Below is a small trained network, with its code and all its weights. Each question gives an input and a class and asks what happens when units are switched off, that is, made to give their printed mean instead of their output.

import numpy as np


def w(rows, s, z=0):
    codes = np.array(rows[::2]) - 128.0
    scale = np.full(codes.shape[1], s)
    scale[-1] = z or s
    return codes * scale


def f(y):
    return y / 2 * (1 + np.tanh(0.7978845608 * (y + 0.044715 * y**3)))


def log_softmax(a):
    a = a - a.max(-1, keepdims=True)
    return a - np.log(np.exp(a).sum(-1, keepdims=True))


def net(x, mask):
    res = np.array(x, float).reshape(1, 7) / 4 @ E
    y = f(res @ A[0][:, :-1].T + A[0][:, -1])
    res = res + np.where(mask, y, B[0][:, -1]) @ B[0][:, :-1]
    return log_softmax(res[-1] @ U[:, :-1].T + U[:, -1])


A, B = {}, {}
E = w([
[216,128,39,110,126,103],'x0',
[103,255,106,78,84,135],'x1',
[129,128,129,129,131,130],'x2',
[170,103,195,17,103,118],'x3',
[127,128,126,127,125,126],'x4',
[128,127,128,127,128,127],'x5',
[127,129,127,128,127,128],'x6',
],0.0092)
A[0] = w([
[165,88,121,108,127,129,124],'N1',
[86,160,137,147,132,132,110],'N2',
[106,149,169,84,123,144,64],'N3',
[215,57,125,79,139,129,115],'N4',
[72,183,116,164,113,136,120],'N5',
[154,113,131,123,128,127,114],'N6',
[125,124,130,111,144,122,118],'N7',
[116,125,146,119,133,122,120],'N8',
[209,86,138,115,142,124,100],'N9',
[212,179,7,131,127,126,40],'N10',
[105,164,139,144,127,149,114],'N11',
[139,116,128,127,118,141,122],'N12',
[141,126,132,125,127,135,127],'N13',
[195,87,135,119,140,126,102],'N14',
[137,101,16,250,149,129,55],'N15',
[87,171,141,146,131,141,125],'N16',
[143,197,122,112,112,109,152],'N17',
[74,171,140,149,127,136,127],'N18',
[173,109,137,123,130,129,112],'N19',
[101,164,136,144,128,140,113],'N20',
[42,78,247,109,148,132,64],'N21',
[123,126,136,140,138,126,108],'N22',
[121,121,133,126,129,121,130],'N23',
[129,133,130,135,124,119,111],'N24',
[137,151,98,113,142,116,128],'N25',
[92,82,222,126,118,134,56],'N26',
[139,156,233,15,123,128,26],'N27',
[122,26,175,223,169,131,113],'N28',
[138,180,52,135,137,125,57],'N29',
[116,128,118,138,140,103,134],'N30',
[170,234,102,42,114,132,11],'N31',
[72,66,149,196,168,129,63],'N32',
[116,145,134,135,130,133,112],'N33',
[52,177,143,150,127,126,135],'N34',
[143,109,129,119,141,105,111],'N35',
],0.012,0.011)
B[0] = w([
[147,114,92,110,136,102,161],'N1',
[126,119,84,156,131,110,153],'N2',
[111,131,138,169,136,124,145],'N3',
[167,100,40,95,136,79,214],'N4',
[123,122,63,181,136,108,193],'N5',
[145,107,113,130,125,125,131],'N6',
[150,134,122,133,129,131,124],'N7',
[140,128,146,149,146,117,129],'N8',
[141,121,39,92,134,99,175],'N9',
[70,159,223,191,118,173,216],'N10',
[112,117,96,151,139,107,149],'N11',
[130,130,128,126,137,116,126],'N12',
[129,122,127,123,129,130,129],'N13',
[152,115,46,101,133,117,167],'N14',
[173,108,236,27,128,117,239],'N15',
[111,121,77,159,127,113,170],'N16',
[118,119,158,168,135,139,209],'N17',
[123,129,56,162,118,131,180],'N18',
[134,115,89,108,132,121,142],'N19',
[122,119,83,146,126,128,149],'N20',
[170,119,214,64,132,118,212],'N21',
[127,121,123,136,133,128,120],'N22',
[131,131,134,133,131,120,130],'N23',
[120,128,115,121,130,133,119],'N24',
[115,106,158,135,129,134,151],'N25',
[160,111,158,66,126,120,170],'N26',
[62,170,213,216,118,189,203],'N27',
[88,166,216,174,113,168,255],'N28',
[101,154,106,174,129,148,165],'N29',
[123,136,134,127,115,128,137],'N30',
[185,101,208,5,132,112,198],'N31',
[92,154,135,183,132,157,185],'N32',
[127,121,107,136,133,136,127],'N33',
[123,130,48,177,134,129,202],'N34',
[118,119,102,107,120,114,131],'N35',
],0.028,0.0084)
U = w([
[61,171,153,215,105,182,180],'0',
[190,98,178,30,119,126,192],'1',
[142,96,2,157,130,92,5],'2',
],0.0085,0.0023)

Each question gives the input, the list of numbers given to net, and the class t.
The units are the neurons (one row each of A and B). Each row of codes is followed by its name. A weight is (code - 128) times the scale printed after its matrix; where a second scale follows, it is the last column's (A, B and U).
mask holds one flag per neuron, in row order. A switched-off neuron (its flag False) gives its mean, the last column of its row in B, instead of its output. The means were averaged over made-up inputs and are rounded, as every weight is.
A unit's drop is (log p(t) with every unit on - log p(t) with that unit switched off) / (log p(t) with every unit on - log p(t) with every unit switched off).
The circuit of an input: a set's keep is (log p(t) with only the set's units on - log p(t) with every unit switched off) / (log p(t) with every unit on - log p(t) with every unit switched off). Starting from the 12 units with the biggest drops (on a tie, the unit counted first), units are removed one at a time, each time the one whose removal leaves the highest keep (on an exact tie, the one counted first), for as long as the keep stays at least 0.8.
circuit, biggest first: the units of the circuit, biggest drop first
unit that matters most: the unit with the biggest drop
k most important neurons: the k neurons with the biggest drops, biggest first
drop when u is switched off: that unit's drop, to one decimal
input [0,1,4,-3,6,8,2], class 2: unit that matters most : N28
input [0,8,2,6,-7,3,4], class 0: 4 most important neurons : (N27; N15; N21; N17)
input [-4,-8,2,1,-5,-7,7], class 1: 3 most important neurons : (N21; N26; N27)
input [0,5,-2,8,0,-4,3], class 0: 4 most important neurons : (N27; N15; N21; N3)
input [1,-7,-3,0,3,-3,-7], class 1: 3 most important neurons : (N28; N27; N10)
input [3,0,-2,-2,1,7,-7], class 1: 4 most important neurons : (N28; N27; N32; N34)
input [-1,1,4,7,0,-3,-8], class 0: 4 most important neurons : (N27; N15; N31; N3)
input [0,5,6,7,8,-6,6], class 0: 2 most important neurons : (N27; N15)
input [-8,-3,-8,1,-4,2,0], class 1: 4 most important neurons : (N21; N26; N10; N27)
input [-6,-1,7,3,-8,5,5], class 1: 2 most important neurons : (N21; N26)
input [-3,2,4,-1,6,-4,-7], class 2: 3 most important neurons : (N28; N27; N10)
input [6,-2,-6,-7,0,-5,-3], class 1: drop when N15 is switched off : 4.6
input [4,-8,7,-2,-3,3,4], class 1: drop when N15 is switched off : 2.1
input [-6,-1,1,3,2,-8,-1], class 1: circuit, biggest first : (N21)
input [-2,2,-2,8,0,-3,-6], class 0: drop when N15 is switched off : 1.1
input [4,-8,2,-4,5,-7,5], class 1: drop when N14 is switched off : 0.0
